Below is a small trained network, with its code and all its weights. Each question gives an input and a target symbol and asks what happens when units are switched off, that is, made to give their printed mean instead of their output.

import numpy as np


def w(rows, s, z=0):
    codes = np.array(rows[::2]) - 128.0
    scale = np.full(codes.shape[1], s)
    scale[-1] = z or s
    return codes * scale


def f(y):
    return y / 2 * (1 + np.tanh(0.7978845608 * (y + 0.044715 * y**3)))


def softmax(a):
    e = np.exp(a - a.max(-1, keepdims=True))
    return e / e.sum(-1, keepdims=True)


def log_softmax(a):
    a = a - a.max(-1, keepdims=True)
    return a - np.log(np.exp(a).sum(-1, keepdims=True))


def net(x, mask):
    ids = ['αγδεηθλπστφψ'.index(c) for c in x.split()]
    T = len(ids)
    res = E[ids] + P[:T]
    r = res
    for j in range(3):
        rows = slice(4 * j, 4 * j + 4)
        q, k, v = (r @ M[0][rows].T for M in (Q, K, V))
        z = softmax(np.where(np.tri(T) > 0, q @ k.T / 4**0.5, -1e9)) @ v
        o = O[0][rows]
        res = res + np.where(mask[j], z, o[:, -1]) @ o[:, :-1]
    y = f(res @ A[0][:, :-1].T + A[0][:, -1])
    res = res + np.where(mask[3:19], y, B[0][:, -1]) @ B[0][:, :-1]
    return log_softmax(res[-1] @ U[:, :-1].T + U[:, -1])


Q, K, V, O, A, B = {}, {}, {}, {}, {}, {}
E = w([
[132,125,112],'α',
[75,124,184],'γ',
[65,36,124],'δ',
[188,150,125],'ε',
[130,50,9],'η',
[143,44,35],'θ',
[204,222,166],'λ',
[78,55,190],'π',
[113,152,195],'σ',
[156,159,178],'τ',
[149,143,134],'φ',
[165,121,79],'ψ',
],0.013)
P = w([
[43,205,60],'0',
[251,102,164],'1',
[251,86,173],'2',
[248,78,174],'3',
[245,83,175],'4',
[247,67,181],'5',
[251,72,182],'6',
[254,63,185],'7',
[247,65,190],'8',
],0.0057)
Q[0] = w([
[227,154,57],'head 1',
[22,148,86],'head 1',
[215,179,177],'head 1',
[251,212,150],'head 1',
[209,118,140],'head 2',
[71,131,121],'head 2',
[158,127,141],'head 2',
[209,107,145],'head 2',
[163,148,149],'head 3',
[80,105,125],'head 3',
[159,153,134],'head 3',
[72,101,127],'head 3',
],0.015)
K[0] = w([
[134,163,25],'head 1',
[188,89,179],'head 1',
[89,235,105],'head 1',
[107,251,68],'head 1',
[36,171,103],'head 2',
[186,103,145],'head 2',
[91,147,127],'head 2',
[63,179,114],'head 2',
[175,153,141],'head 3',
[93,125,96],'head 3',
[152,142,149],'head 3',
[84,124,87],'head 3',
],0.014)
V[0] = w([
[233,201,111],'head 1',
[69,122,231],'head 1',
[47,51,12],'head 1',
[46,66,138],'head 1',
[57,137,132],'head 2',
[84,68,93],'head 2',
[139,50,90],'head 2',
[188,63,110],'head 2',
[69,168,138],'head 3',
[88,120,55],'head 3',
[146,171,189],'head 3',
[100,123,123],'head 3',
],0.011)
O[0] = w([
[254,158,118,182],'head 1',
[96,32,207,76],'head 1',
[14,169,72,134],'head 1',
[11,102,132,84],'head 1',
[75,99,131,135],'head 2',
[36,165,130,97],'head 2',
[94,191,125,83],'head 2',
[153,206,135,84],'head 2',
[168,141,201,25],'head 3',
[184,92,153,1],'head 3',
[70,164,128,209],'head 3',
[163,130,152,69],'head 3',
],0.0091,0.0047)
A[0] = w([
[109,151,197,134],'neuron 1',
[58,184,132,31],'neuron 2',
[75,132,78,254],'neuron 3',
[142,126,130,120],'neuron 4',
[117,57,164,185],'neuron 5',
[78,131,78,255],'neuron 6',
[112,124,152,108],'neuron 7',
[107,8,145,114],'neuron 8',
[57,164,142,120],'neuron 9',
[173,107,158,220],'neuron 10',
[133,119,138,148],'neuron 11',
[148,99,179,237],'neuron 12',
[138,106,73,83],'neuron 13',
[172,227,85,137],'neuron 14',
[122,151,210,170],'neuron 15',
[172,111,162,219],'neuron 16',
],0.011,0.0079)
B[0] = w([
[223,129,112,136],'neuron 1',
[111,121,16,160],'neuron 2',
[166,83,220,201],'neuron 3',
[136,120,139,136],'neuron 4',
[84,136,98,175],'neuron 5',
[171,99,246,200],'neuron 6',
[158,141,139,130],'neuron 7',
[54,229,121,186],'neuron 8',
[157,91,66,175],'neuron 9',
[111,112,75,214],'neuron 10',
[127,123,120,136],'neuron 11',
[105,96,71,190],'neuron 12',
[196,112,135,136],'neuron 13',
[124,213,170,251],'neuron 14',
[213,121,1,141],'neuron 15',
[113,114,84,212],'neuron 16',
],0.0087,0.014)
U = w([
[126,223,225,57],'α',
[134,50,33,158],'γ',
[39,134,186,122],'δ',
[133,18,153,119],'ε',
[207,71,218,112],'η',
[254,35,151,3],'θ',
[160,239,67,155],'λ',
[10,187,49,99],'π',
[156,98,140,183],'σ',
[100,161,147,134],'τ',
[143,87,160,197],'φ',
[93,161,145,141],'ψ',
],0.007,0.0049)

Each question gives the input, a string of symbols that net reads in full, and the target symbol t.
The units are the heads (4 rows each of Q, K, V and O) and the neurons (one row each of A and B). Each row of codes is followed by its name. A weight is (code - 128) times the scale printed after its matrix; where a second scale follows, it is the last column's (O, A, B and U).
mask holds one flag per unit, heads first, then neurons. A switched-off unit (its flag False) gives its mean, the last column of its rows in O or B, instead of its output. The means were averaged over made-up inputs and are rounded, as every weight is.
A unit's drop is (log p(t) with every unit on - log p(t) with that unit switched off) / (log p(t) with every unit on - log p(t) with every unit switched off).
The circuit of an input: a set's keep is (log p(t) with only the set's units on - log p(t) with every unit switched off) / (log p(t) with every unit on - log p(t) with every unit switched off). Starting from the 12 units with the biggest drops (on a tie, the unit counted first), units are removed one at a time, each time the one whose removal leaves the highest keep (on an exact tie, the one counted first), for as long as the keep stays at least 0.8.
circuit, biggest first: the units of the circuit, biggest drop first
unit that matters most: the unit with the biggest drop
k most important neurons: the k neurons with the biggest drops, biggest first
heads that matter: for each layer, one digit per head in row order, 1 if its drop is at least 0.15 and else 0, layers parted by /
drop when u is switched off: that unit's drop, to one decimal
input δ η ψ λ ψ, target ε: heads that matter	110
input τ γ τ ε η ε η α, target γ: circuit, biggest first	[head 1; neuron 14; neuron 6; neuron 3]
input τ σ τ ε φ γ θ, target θ: heads that matter	100
input ε ε ψ ψ ε ε τ π, target π: circuit, biggest first	[head 1; neuron 8; neuron 5]
input γ ε ε ψ ψ ε φ, target δ: circuit, biggest first	[head 1; neuron 8; head 2; neuron 6]
input ε π γ, target γ: circuit, biggest first	[neuron 14; neuron 15; head 1; neuron 6]
input α ε ε ε, target η: heads that matter	100
input τ ε θ τ φ ε γ, target γ: unit that matters most	head 1
input σ θ η τ δ φ, target π: heads that matter	110
input α ε ε τ ψ π, target π: circuit, biggest first	[neuron 8; head 1; neuron 5]
input α σ ε τ ε ψ τ ε, target η: heads that matter	100
input ε ψ ε ψ α, target λ: circuit, biggest first	[head 1; neuron 3]
input λ τ λ δ τ η δ η ε, target θ: heads that matter	110
input δ ε ε φ, target ε: 3 most important neurons	[neuron 6; neuron 3; neuron 9]
input α φ ε ψ λ τ α, target η: unit that matters most	neuron 8
input τ σ θ ε φ τ α λ ψ, target γ: 3 most important neurons	[neuron 14; neuron 6; neuron 3]
input σ ψ ε τ τ ε, target π: heads that matter	110
input ε π φ, target λ: drop when neuron 8 is switched off	-0.1
input ε ε τ, target λ: drop when neuron 12 is switched off	0.0
input λ γ ψ δ ε τ ψ, target θ: circuit, biggest first	[head 1]
input τ γ τ ε ε γ ε τ φ, target γ: drop when neuron 14 is switched off	0.3
input τ ε δ τ σ ε π δ φ, target γ: drop when head 1 is switched off	0.8
